Here is a tiny trained network, its code and every weight. The questions are about switching its units off for an input and a target symbol, where a switched-off unit gives its printed mean instead of its output.

import numpy as np


def w(rows, s, z=0):
    codes = np.array(rows[::2]) - 128.0
    scale = np.full(codes.shape[1], s)
    scale[-1] = z or s
    return codes * scale


def f(y):
    return np.maximum(y, 0)


def softmax(a):
    e = np.exp(a - a.max(-1, keepdims=True))
    return e / e.sum(-1, keepdims=True)


def log_softmax(a):
    a = a - a.max(-1, keepdims=True)
    return a - np.log(np.exp(a).sum(-1, keepdims=True))


def net(x, mask):
    ids = ['ΠΣβγεζλμτω'.index(c) for c in x.split()]
    T = len(ids)
    res = E[ids] + P[:T]
    u = 0
    for l in range(3):
        r = res
        for j in range(2):
            rows = slice(4 * j, 4 * j + 4)
            q, k, v = (r @ M[l][rows].T for M in (Q, K, V))
            z = softmax(np.where(np.tri(T) > 0, q @ k.T / 4**0.5, -1e9)) @ v
            o = O[l][rows]
            res = res + np.where(mask[u + j], z, o[:, -1]) @ o[:, :-1]
        u += 2
        y = f(res @ A[l][:, :-1].T + A[l][:, -1])
        res = res + np.where(mask[u : u + 4], y, B[l][:, -1]) @ B[l][:, :-1]
        u += 4
    return log_softmax(res[-1] @ U[:, :-1].T + U[:, -1])


Q, K, V, O, A, B = {}, {}, {}, {}, {}, {}
E = w([
[217,89,116,160,144],'Π',
[68,191,178,136,113],'Σ',
[171,29,72,127,180],'β',
[104,86,193,115,154],'γ',
[40,69,139,137,181],'ε',
[55,135,93,162,116],'ζ',
[110,173,92,1,204],'λ',
[115,70,25,169,152],'μ',
[180,190,197,91,167],'τ',
[149,157,61,127,74],'ω',
],0.018)
P = w([
[202,178,152,254,239],'0',
[180,136,182,206,189],'1',
[161,118,176,177,158],'2',
[144,105,168,156,139],'3',
[130,102,157,133,127],'4',
[119,99,152,123,125],'5',
[107,95,142,111,121],'6',
[99,95,134,111,128],'7',
[97,95,123,104,121],'8',
[92,98,121,107,117],'9',
[90,100,116,105,122],'10',
[105,101,104,110,103],'11',
[98,99,101,100,103],'12',
[130,121,98,105,95],'13',
],0.0057)
Q[0] = w([
[75,80,211,148,60],'0.h0',
[142,115,95,140,71],'0.h0',
[68,122,168,97,181],'0.h0',
[123,140,161,54,124],'0.h0',
[230,146,175,224,51],'0.h1',
[114,26,86,69,136],'0.h1',
[57,109,79,86,136],'0.h1',
[197,1,37,165,141],'0.h1',
],0.0081)
K[0] = w([
[221,145,109,145,167],'0.h0',
[110,131,147,182,248],'0.h0',
[147,106,83,91,69],'0.h0',
[109,60,162,188,113],'0.h0',
[196,187,133,188,160],'0.h1',
[134,1,43,174,96],'0.h1',
[92,85,136,100,19],'0.h1',
[167,14,45,154,137],'0.h1',
],0.0068)
V[0] = w([
[184,106,93,104,108],'0.h0',
[110,107,182,145,71],'0.h0',
[2,108,187,195,126],'0.h0',
[86,216,79,133,56],'0.h0',
[82,107,80,118,119],'0.h1',
[106,87,114,107,115],'0.h1',
[139,106,71,180,131],'0.h1',
[165,189,70,69,179],'0.h1',
],0.0074)
O[0] = w([
[217,171,130,129,174,114],'0.h0',
[87,155,202,69,167,26],'0.h0',
[9,56,218,101,113,62],'0.h0',
[110,239,142,140,179,97],'0.h0',
[177,72,223,106,165,144],'0.h1',
[138,94,206,140,177,130],'0.h1',
[131,62,80,106,162,98],'0.h1',
[142,149,117,253,87,255],'0.h1',
],0.0057,0.0041)
A[0] = w([
[95,87,240,101,3,58],'0.n0',
[194,52,204,153,241,250],'0.n1',
[147,141,181,43,190,70],'0.n2',
[113,104,62,59,225,184],'0.n3',
],0.0059,0.0023)
B[0] = w([
[138,116,87,120,153,139],'0.n0',
[218,108,196,56,87,202],'0.n1',
[30,195,168,175,84,191],'0.n2',
[111,147,21,1,136,255],'0.n3',
],0.0086,0.006)
Q[1] = w([
[115,138,163,130,65],'1.h0',
[137,155,175,122,231],'1.h0',
[155,174,197,64,177],'1.h0',
[135,131,197,119,164],'1.h0',
[101,121,161,132,112],'1.h1',
[87,137,100,163,253],'1.h1',
[173,181,174,99,85],'1.h1',
[124,119,110,126,100],'1.h1',
],0.0073)
K[1] = w([
[169,140,169,165,142],'1.h0',
[101,102,118,111,75],'1.h0',
[110,141,71,112,2],'1.h0',
[144,98,120,109,27],'1.h0',
[156,102,132,91,140],'1.h1',
[146,133,131,157,22],'1.h1',
[94,108,111,103,181],'1.h1',
[87,131,135,57,183],'1.h1',
],0.0071)
V[1] = w([
[90,54,8,252,44],'1.h0',
[179,88,126,183,254],'1.h0',
[106,98,151,209,214],'1.h0',
[105,189,92,32,103],'1.h0',
[147,176,75,81,110],'1.h1',
[205,203,160,71,246],'1.h1',
[119,176,143,59,208],'1.h1',
[130,73,81,83,112],'1.h1',
],0.0074)
O[1] = w([
[138,110,66,152,17,67],'1.h0',
[35,161,167,1,74,101],'1.h0',
[134,131,165,46,30,43],'1.h0',
[155,160,84,147,240,254],'1.h0',
[100,130,179,172,204,231],'1.h1',
[99,99,178,84,196,230],'1.h1',
[173,113,221,94,234,204],'1.h1',
[121,205,172,197,128,158],'1.h1',
],0.007,0.0089)
A[1] = w([
[59,1,67,253,154,32],'1.n0',
[159,179,209,154,53,4],'1.n1',
[120,57,236,220,86,108],'1.n2',
[142,208,215,164,89,46],'1.n3',
],0.0065,0.004)
B[1] = w([
[34,1,153,73,81,232],'1.n0',
[207,222,185,43,181,145],'1.n1',
[88,149,222,99,92,217],'1.n2',
[135,189,126,174,244,253],'1.n3',
],0.0077,0.0014)
Q[2] = w([
[123,58,83,141,165],'2.h0',
[157,82,146,254,175],'2.h0',
[148,158,73,82,188],'2.h0',
[120,185,78,55,176],'2.h0',
[196,45,132,108,65],'2.h1',
[228,135,155,173,124],'2.h1',
[96,80,85,120,191],'2.h1',
[190,108,98,79,150],'2.h1',
],0.0083)
K[2] = w([
[146,189,136,202,51],'2.h0',
[115,197,24,39,71],'2.h0',
[113,73,205,130,165],'2.h0',
[103,83,69,252,215],'2.h0',
[192,33,128,75,72],'2.h1',
[241,142,232,232,92],'2.h1',
[62,88,113,132,53],'2.h1',
[254,45,69,12,219],'2.h1',
],0.0045)
V[2] = w([
[243,92,132,152,140],'2.h0',
[91,201,130,42,128],'2.h0',
[142,255,220,232,117],'2.h0',
[170,81,194,135,145],'2.h0',
[117,109,159,11,31],'2.h1',
[154,223,158,169,37],'2.h1',
[75,157,142,104,162],'2.h1',
[106,101,229,147,214],'2.h1',
],0.0074)
O[2] = w([
[218,198,92,49,104,135],'2.h0',
[126,118,109,136,223,171],'2.h0',
[126,253,225,173,124,136],'2.h0',
[115,157,171,49,132,135],'2.h0',
[178,209,90,172,174,6],'2.h1',
[131,141,201,138,166,7],'2.h1',
[98,163,83,229,107,200],'2.h1',
[163,190,85,113,54,244],'2.h1',
],0.0066,0.016)
A[2] = w([
[181,50,174,178,165,149],'2.n0',
[80,163,148,169,101,166],'2.n1',
[85,126,90,183,47,5],'2.n2',
[156,186,2,172,171,113],'2.n3',
],0.0087,0.0019)
B[2] = w([
[110,232,131,67,25,156],'2.n0',
[60,147,68,239,134,141],'2.n1',
[135,73,255,112,85,134],'2.n2',
[184,25,253,226,65,253],'2.n3',
],0.0075,0.017)
U = w([
[202,174,94,122,62,217],'Π',
[84,171,91,185,143,176],'Σ',
[203,96,130,104,166,21],'β',
[83,104,255,71,110,109],'γ',
[67,109,106,69,198,255],'ε',
[45,77,176,132,77,62],'ζ',
[159,59,236,165,226,64],'λ',
[139,65,87,138,104,74],'μ',
[181,198,154,145,200,145],'τ',
[185,126,146,214,23,184],'ω',
],0.0096,0.0057)

Each question gives the input, a string of symbols that net reads in full, and the target symbol t.
The units are the heads (4 rows each of Q, K, V and O) and the neurons (one row each of A and B). Each row of codes is followed by its name. A weight is (code - 128) times the scale printed after its matrix; where a second scale follows, it is the last column's (O, A, B and U).
mask holds one flag per unit, layer by layer, with each layer's heads first. A switched-off unit (its flag False) gives its mean, the last column of its rows in O or B, instead of its output. The means were averaged over made-up inputs and are rounded, as every weight is.
A unit's drop is (log p(t) with every unit on - log p(t) with that unit switched off) / (log p(t) with every unit on - log p(t) with every unit switched off).
The circuit of an input: a set's keep is (log p(t) with only the set's units on - log p(t) with every unit switched off) / (log p(t) with every unit on - log p(t) with every unit switched off). Starting from the 12 units with the biggest drops (on a tie, the unit counted first), units are removed one at a time, each time the one whose removal leaves the highest keep (on an exact tie, the one counted first), for as long as the keep stays at least 0.8.
circuit, biggest first: the units of the circuit, biggest drop first
top k neurons: the k neurons with the biggest drops, biggest first
which heads matter: for each layer, one digit per head in row order, 1 if its drop is at least 0.15 and else 0, layers parted by /
input ε λ ε τ λ λ λ Π λ ω λ γ, target γ: top 4 neurons	0.n3, 2.n0, 1.n2, 0.n1
input ω ω τ λ λ β λ, target β: top 3 neurons	2.n3, 0.n3, 0.n1
input λ γ ζ ω λ ω ε ω λ Σ λ λ λ, target λ: circuit, biggest first	1.h0, 2.n3
input ω λ λ γ ε γ λ τ λ, target τ: circuit, biggest first	2.h0, 0.n3, 1.h1, 1.h0
input τ ω Σ λ λ Σ ω τ, target ω: top neuron	2.n0
input λ τ λ λ λ λ ζ λ λ ε ω Π Π, target Π: which heads matter	00 / 00 / 01
input ω λ τ λ Π Σ λ λ ε ω λ λ ζ, target ζ: circuit, biggest first	1.n0, 0.n1
input ε λ ω γ ζ ω λ τ ω λ λ, target λ: top 2 neurons	2.n3, 0.n1
input τ ω λ λ λ λ λ ζ ω, target λ: which heads matter	10 / 11 / 00
input ζ λ λ ω Π μ τ ω Σ, target Σ: circuit, biggest first	2.n3, 2.n1
input ω ω λ λ λ λ λ μ λ, target μ: top 3 neurons	2.n3, 0.n3, 1.n0
input μ λ λ ζ ω λ ε τ Π β ω λ Π γ, target γ: top 3 neurons	0.n3, 0.n1, 2.n0
input ε ω β τ λ τ λ, target τ: circuit, biggest first	2.h0, 0.n3, 1.h0
input β λ λ ε τ, target τ: which heads matter	00 / 01 / 00
input λ τ Π λ λ ε ω ζ τ μ λ ε λ μ, target λ: circuit, biggest first	1.h0
input λ λ ω Σ τ λ β, target β: circuit, biggest first	0.n1, 2.h1, 0.h1
input β ω τ ω ω λ Π β Σ τ μ ε ω λ, target Π: top 2 neurons	0.n3, 0.n1
input β λ ω λ ζ γ γ τ λ, target ζ: which heads matter	10 / 10 / 11
input λ τ ω τ ω ε λ Π Π, target Π: circuit, biggest first	2.n0, 2.n3, 0.n1, 2.h1
input μ λ β ω ε λ μ ε λ τ γ λ Σ, target Σ: which heads matter	01 / 01 / 01
input ε ω μ μ λ μ ω λ τ τ λ λ ω, target λ: which heads matter	00 / 10 / 00
input γ ω ζ, target ζ: top 2 neurons	0.n1, 2.n2
input λ γ λ λ ε, target ε: circuit, biggest first	2.n3
input λ ε λ λ γ λ λ μ ω λ, target μ: circuit, biggest first	2.h0, 1.h0, 2.h1, 1.n0
input Σ λ μ, target μ: circuit, biggest first	2.h1, 1.n0
input ε ω β τ τ ω τ λ Π ω, target τ: top 2 neurons	2.n3, 0.n3
input τ ω λ ζ λ λ λ λ ω λ μ, target μ: top 2 neurons	1.n0, 0.n2
input λ ω ω λ λ λ λ β, target β: top 2 neurons	0.n1, 0.n3
input τ λ ω ω Π λ γ ε, target ε: top 2 neurons	2.n3, 0.n1
